Here is a tiny trained network, its code and every weight. The questions are about switching its units off for an input and a class, where a switched-off unit gives its printed mean instead of its output.

import numpy as np


def w(rows, s, z=0):
    codes = np.array(rows[::2]) - 128.0
    scale = np.full(codes.shape[1], s)
    scale[-1] = z or s
    return codes * scale


def f(y):
    return y / 2 * (1 + np.tanh(0.7978845608 * (y + 0.044715 * y**3)))


def log_softmax(a):
    a = a - a.max(-1, keepdims=True)
    return a - np.log(np.exp(a).sum(-1, keepdims=True))


def net(x, mask):
    res = np.array(x, float).reshape(1, 7) / 4 @ E
    y = f(res @ A[0][:, :-1].T + A[0][:, -1])
    res = res + np.where(mask, y, B[0][:, -1]) @ B[0][:, :-1]
    return log_softmax(res[-1] @ U[:, :-1].T + U[:, -1])


A, B = {}, {}
E = w([
[38,151,248,53,129,70,188,98,29,199],'x0',
[90,182,131,187,101,34,38,245,62,65],'x1',
[131,123,132,134,134,129,130,128,123,124],'x2',
[3,151,9,147,213,58,181,138,185,150],'x3',
[86,82,226,201,83,67,127,99,253,126],'x4',
[125,129,126,129,125,128,126,123,127,129],'x5',
[66,235,191,170,196,253,22,133,163,195],'x6',
],0.0059)
A[0] = w([
[152,156,59,59,182,178,131,165,15,133,35],'neuron 0',
[206,128,69,201,141,147,117,140,192,78,86],'neuron 1',
[42,171,59,144,184,64,158,117,143,118,66],'neuron 2',
[97,181,154,174,165,204,90,125,137,169,37],'neuron 3',
[65,155,191,106,129,90,150,90,52,173,90],'neuron 4',
[99,203,161,150,170,184,72,120,180,190,13],'neuron 5',
[93,144,203,107,126,96,168,131,67,186,71],'neuron 6',
[70,128,219,89,128,111,193,144,57,155,103],'neuron 7',
[182,80,64,173,123,175,102,150,174,89,79],'neuron 8',
[96,89,192,164,96,80,108,120,224,155,95],'neuron 9',
[74,79,189,179,78,89,145,122,206,119,73],'neuron 10',
[97,155,148,159,82,47,34,202,82,97,49],'neuron 11',
[96,115,206,177,86,63,124,137,225,101,93],'neuron 12',
[157,61,92,130,69,47,187,131,100,72,46],'neuron 13',
[82,124,173,155,127,81,142,120,247,103,70],'neuron 14',
[164,128,77,185,135,211,93,167,207,82,116],'neuron 15',
[155,67,135,122,146,201,220,42,176,188,33],'neuron 16',
[154,69,100,99,104,68,169,124,106,92,62],'neuron 17',
[127,112,123,124,135,118,103,113,123,136,127],'neuron 18',
[86,156,126,180,84,72,73,191,80,85,5],'neuron 19',
[76,159,154,191,91,57,58,196,70,55,54],'neuron 20',
[74,127,199,104,143,119,169,136,73,159,68],'neuron 21',
[50,155,29,141,199,92,167,141,141,152,85],'neuron 22',
[144,30,82,107,76,73,214,88,102,106,89],'neuron 23',
[110,94,195,180,122,96,130,68,202,118,64],'neuron 24',
[47,148,68,156,194,96,160,111,154,110,58],'neuron 25',
[70,146,202,103,114,89,178,119,69,182,61],'neuron 26',
[151,187,28,59,201,163,133,152,18,122,81],'neuron 27',
[222,125,228,122,53,191,89,103,57,90,63],'neuron 28',
[107,147,185,128,156,106,172,115,81,147,21],'neuron 29',
[134,75,142,69,142,231,198,24,218,211,51],'neuron 30',
[41,127,43,140,186,99,158,112,164,176,44],'neuron 31',
[190,48,70,79,82,25,215,143,95,76,8],'neuron 32',
[175,113,44,195,111,151,75,158,180,69,93],'neuron 33',
[178,126,90,170,117,162,144,141,169,101,10],'neuron 34',
[149,70,125,87,146,180,171,89,173,155,42],'neuron 35',
[216,115,197,127,53,180,82,110,70,110,72],'neuron 36',
[43,214,181,148,239,253,16,125,142,207,42],'neuron 37',
],0.0064,0.0029)
B[0] = w([
[121,78,64,185,63,226,117,87,92,191,183],'neuron 0',
[90,106,99,56,148,67,46,56,162,134,190],'neuron 1',
[193,72,207,118,137,113,161,175,178,167,189],'neuron 2',
[80,197,161,185,76,125,141,148,137,47,176],'neuron 3',
[90,92,80,62,155,73,58,48,175,124,184],'neuron 4',
[65,196,169,175,87,125,140,164,126,53,186],'neuron 5',
[98,105,95,68,137,84,60,87,168,116,174],'neuron 6',
[95,93,74,53,150,82,70,57,182,125,190],'neuron 7',
[82,101,101,57,147,60,69,80,175,115,183],'neuron 8',
[128,96,66,165,66,225,121,107,71,170,184],'neuron 9',
[122,106,74,160,73,207,140,93,79,165,181],'neuron 10',
[213,156,77,127,225,96,174,157,58,135,189],'neuron 11',
[151,96,64,156,72,217,130,103,59,166,190],'neuron 12',
[46,229,173,171,93,143,139,173,133,63,193],'neuron 13',
[147,82,107,152,85,206,136,118,102,187,181],'neuron 14',
[68,130,101,45,138,66,71,53,163,115,203],'neuron 15',
[189,174,63,151,224,85,151,177,43,126,199],'neuron 16',
[63,188,174,164,90,149,127,154,138,63,171],'neuron 17',
[129,122,122,124,126,131,124,141,129,116,128],'neuron 18',
[188,173,98,134,193,93,150,146,82,152,171],'neuron 19',
[202,162,76,114,231,99,179,164,42,146,196],'neuron 20',
[102,107,98,77,137,78,67,66,156,109,166],'neuron 21',
[201,57,211,141,116,137,175,181,200,157,199],'neuron 22',
[77,225,160,177,99,151,125,151,135,52,206],'neuron 23',
[136,103,67,156,102,196,114,104,89,177,173],'neuron 24',
[183,71,215,123,123,114,173,176,197,156,179],'neuron 25',
[89,97,91,54,139,79,43,58,164,117,181],'neuron 26',
[117,44,53,197,28,254,127,78,81,212,199],'neuron 27',
[182,48,236,136,132,117,199,201,228,174,213],'neuron 28',
[113,108,101,112,131,93,78,105,141,107,143],'neuron 29',
[197,195,75,127,230,70,157,189,22,130,227],'neuron 30',
[204,69,233,127,145,105,184,208,190,164,189],'neuron 31',
[47,213,186,188,83,133,127,134,141,60,217],'neuron 32',
[88,104,84,42,155,71,60,50,159,134,201],'neuron 33',
[126,126,128,80,142,94,106,101,137,119,145],'neuron 34',
[157,172,113,124,194,94,151,141,80,125,164],'neuron 35',
[175,42,233,150,128,98,199,204,225,181,198],'neuron 36',
[49,212,177,180,78,132,153,153,140,46,254],'neuron 37',
],0.0062,0.0083)
U = w([
[50,250,194,185,56,133,138,143,140,46,173],'0',
[98,82,96,42,146,65,52,38,178,128,254],'1',
[219,26,250,140,122,117,185,186,213,176,95],'2',
[218,190,79,140,243,91,165,156,2,137,42],'3',
[136,57,62,178,12,252,127,81,52,197,83],'4',
],0.0082,0.00064)

Each question gives the input, the list of numbers given to net, and the class t.
The units are the neurons (one row each of A and B). Each row of codes is followed by its name. A weight is (code - 128) times the scale printed after its matrix; where a second scale follows, it is the last column's (A, B and U).
mask holds one flag per neuron, in row order. A switched-off neuron (its flag False) gives its mean, the last column of its row in B, instead of its output. The means were averaged over made-up inputs and are rounded, as every weight is.
A unit's drop is (log p(t) with every unit on - log p(t) with that unit switched off) / (log p(t) with every unit on - log p(t) with every unit switched off).
The circuit of an input: a set's keep is (log p(t) with only the set's units on - log p(t) with every unit switched off) / (log p(t) with every unit on - log p(t) with every unit switched off). Starting from the 12 units with the biggest drops (on a tie, the unit counted first), units are removed one at a time, each time the one whose removal leaves the highest keep (on an exact tie, the one counted first), for as long as the keep stays at least 0.8.
units of the circuit, in order: the units of the circuit, biggest drop first
most important unit: the unit with the biggest drop
k most important neurons: the k neurons with the biggest drops, biggest first
drop when u is switched off: that unit's drop, to one decimal
input [6,7,-5,7,8,6,-6], class 4: 2 most important neurons => [neuron 12; neuron 10]
input [7,-1,0,-7,-8,-8,4], class 4: units of the circuit, in order => [neuron 27]
input [-5,-7,2,-4,-2,3,-3], class 3: 2 most important neurons => [neuron 30; neuron 16]
input [-5,1,1,-8,-7,7,7], class 2: 3 most important neurons => [neuron 28; neuron 36; neuron 32]
input [1,-5,-1,7,-6,-6,7], class 0: 2 most important neurons => [neuron 37; neuron 5]
input [2,1,6,6,-7,2,3], class 4: 4 most important neurons => [neuron 27; neuron 0; neuron 28; neuron 36]
input [4,8,-6,-8,-7,0,-4], class 2: 3 most important neurons => [neuron 28; neuron 36; neuron 30]
input [-3,-5,-3,7,6,4,6], class 2: 3 most important neurons => [neuron 31; neuron 25; neuron 22]
input [3,7,4,-1,-1,5,5], class 3: 2 most important neurons => [neuron 20; neuron 11]
input [0,8,3,-6,6,-1,0], class 3: 2 most important neurons => [neuron 20; neuron 11]
input [0,8,6,-4,8,-2,5], class 3: 4 most important neurons => [neuron 20; neuron 11; neuron 19; neuron 27]
input [0,-3,-7,1,-7,1,-8], class 0: 2 most important neurons => [neuron 32; neuron 23]
input [-6,-2,1,8,-4,1,-6], class 2: 2 most important neurons => [neuron 22; neuron 31]
input [2,3,-3,-4,-5,-4,4], class 4: units of the circuit, in order => [neuron 27]
input [6,7,4,7,-8,2,-8], class 0: 2 most important neurons => [neuron 32; neuron 13]
input [2,-7,5,0,8,-5,-8], class 0: 2 most important neurons => [neuron 23; neuron 32]
input [-7,-6,-1,4,6,-2,3], class 1: drop when neuron 15 is switched off => 1.0
input [-1,-7,0,1,8,-8,4], class 4: drop when neuron 10 is switched off => 0.3
input [-3,-7,-3,-1,-3,6,-5], class 3: drop when neuron 3 is switched off => 0.0
input [-5,-5,8,8,-1,-3,6], class 2: most important unit => neuron 31
input [-6,3,-1,5,-5,-7,-8], class 0: drop when neuron 32 is switched off => 0.1
